Here is a tiny trained network, its code and every weight. The questions are about switching its units off for an input and a class, where a switched-off unit gives its printed mean instead of its output.

import numpy as np


def w(rows, s, z=0):
    codes = np.array(rows[::2]) - 128.0
    scale = np.full(codes.shape[1], s)
    scale[-1] = z or s
    return codes * scale


def norm(h):
    return h / np.sqrt((h * h).mean(-1, keepdims=True) + 1e-5)


def f(y):
    return y / 2 * (1 + np.tanh(0.7978845608 * (y + 0.044715 * y**3)))


def log_softmax(a):
    a = a - a.max(-1, keepdims=True)
    return a - np.log(np.exp(a).sum(-1, keepdims=True))


def net(x, mask):
    res = np.array(x, float).reshape(1, 3) / 4 @ E
    u = 0
    for l in range(2):
        y = f(norm(res) @ A[l][:, :-1].T + A[l][:, -1])
        res = res + np.where(mask[u : u + 6], y, B[l][:, -1]) @ B[l][:, :-1]
        u += 6
    return log_softmax(norm(res)[-1] @ U[:, :-1].T + U[:, -1])


A, B = {}, {}
E = w([
[164,160,89,159,246,133,98,184,111,67],'x0',
[207,29,130,118,93,174,126,129,189,100],'x1',
[142,114,77,95,178,127,32,86,152,54],'x2',
],0.012)
A[0] = w([
[84,136,197,116,108,113,159,163,144,205,91],'0.n1',
[133,147,133,70,12,205,106,33,118,131,3],'0.n2',
[96,138,74,71,188,77,90,71,145,58,21],'0.n3',
[156,186,47,2,199,92,58,228,132,139,120],'0.n4',
[116,73,136,10,109,152,24,104,157,133,205],'0.n5',
[193,95,131,163,128,206,166,163,153,95,59],'0.n6',
],0.0083,0.0033)
B[0] = w([
[107,105,148,113,97,102,122,178,174,94,221],'0.n1',
[150,185,174,86,138,154,193,60,152,204,226],'0.n2',
[167,125,88,207,74,53,73,193,136,65,221],'0.n3',
[119,130,86,146,114,128,128,112,164,184,237],'0.n4',
[201,161,170,114,149,159,113,7,54,120,254],'0.n5',
[101,89,145,149,166,156,151,174,96,54,199],'0.n6',
],0.012,0.007)
A[1] = w([
[177,184,69,96,181,96,64,128,140,94,143],'1.n1',
[126,123,110,165,175,58,80,199,47,225,174],'1.n2',
[189,2,112,204,123,192,154,167,17,47,120],'1.n3',
[95,192,167,95,209,100,183,161,43,157,47],'1.n4',
[88,146,130,124,83,7,125,141,59,133,47],'1.n5',
[86,149,235,145,123,119,111,137,36,149,8],'1.n6',
],0.0083,0.0014)
B[1] = w([
[119,188,165,216,24,125,171,77,9,162,222],'1.n1',
[82,112,121,92,158,121,149,120,199,148,193],'1.n2',
[119,49,67,76,119,170,154,122,193,87,254],'1.n3',
[158,113,134,79,159,214,59,70,88,141,172],'1.n4',
[122,115,134,85,182,106,92,204,164,79,192],'1.n5',
[175,114,105,101,178,66,86,117,90,95,171],'1.n6',
],0.011,0.0067)
U = w([
[64,108,219,85,51,75,179,230,172,198,139],'0',
[146,29,94,97,131,199,155,168,202,62,205],'1',
[209,125,231,43,97,131,146,37,110,179,170],'2',
[63,157,103,124,199,181,113,152,140,245,75],'3',
[69,140,177,7,211,64,62,207,138,111,123],'4',
[119,106,181,156,125,148,85,174,109,133,3],'5',
[58,196,66,211,128,55,89,175,114,156,131],'6',
[202,119,89,213,83,121,60,69,59,71,155],'7',
],0.012,0.0047)

Each question gives the input, the list of numbers given to net, and the class t.
The units are the neurons (one row each of A and B). Each row of codes is followed by its name. A weight is (code - 128) times the scale printed after its matrix; where a second scale follows, it is the last column's (A, B and U).
mask holds one flag per neuron, layer by layer. A switched-off neuron (its flag False) gives its mean, the last column of its row in B, instead of its output. The means were averaged over made-up inputs and are rounded, as every weight is.
A unit's drop is (log p(t) with every unit on - log p(t) with that unit switched off) / (log p(t) with every unit on - log p(t) with every unit switched off).
The circuit of an input: a set's keep is (log p(t) with only the set's units on - log p(t) with every unit switched off) / (log p(t) with every unit on - log p(t) with every unit switched off). Starting from all 12 units, units are removed one at a time, each time the one whose removal leaves the highest keep (on an exact tie, the one counted first), for as long as the keep stays at least 0.8.
units of the circuit, in order: the units of the circuit, biggest drop first
k most important neurons: the k neurons with the biggest drops, biggest first
k most important neurons of layer l: the k neurons of layer l with the biggest drops, biggest first
drop when u is switched off: that unit's drop, to one decimal
input [-3,8,1], class 2: most important neuron of layer 0 : 0.n5
input [7,-3,4], class 6: units of the circuit, in order : 0.n5; 0.n4
input [6,1,-1], class 1: 2 most important neurons : 0.n6; 0.n2
input [3,5,4], class 7: 2 most important neurons : 1.n1; 0.n5
input [3,0,-1], class 3: 2 most important neurons of layer 0 : 0.n4; 0.n3
input [7,-3,-5], class 3: 2 most important neurons of layer 0 : 0.n5; 0.n3
input [4,-7,-3], class 4: 2 most important neurons of layer 0 : 0.n2; 0.n5
input [7,-4,-2], class 3: 3 most important neurons of layer 0 : 0.n3; 0.n1; 0.n5
input [8,-1,2], class 6: 2 most important neurons of layer 0 : 0.n5; 0.n4
input [7,0,-1], class 6: 3 most important neurons : 0.n4; 0.n5; 1.n1
input [8,-8,-5], class 3: 3 most important neurons : 1.n4; 0.n3; 0.n4
input [-1,-3,1], class 4: 3 most important neurons : 1.n5; 0.n5; 1.n2
input [6,-8,-2], class 3: 2 most important neurons of layer 0 : 0.n3; 0.n4
input [-4,4,-7], class 0: units of the circuit, in order : 0.n5
input [7,1,-1], class 6: 3 most important neurons of layer 1 : 1.n1; 1.n4; 1.n5
input [-4,-2,-4], class 0: drop when 0.n1 is switched off : 0.3
input [5,-7,7], class 6: drop when 0.n4 is switched off : 0.1
input [6,-4,5], class 6: drop when 0.n5 is switched off : 0.2
input [7,-8,-8], class 4: drop when 0.n2 is switched off : 0.1
input [6,-7,5], class 6: most important neuron of layer 1 : 1.n2
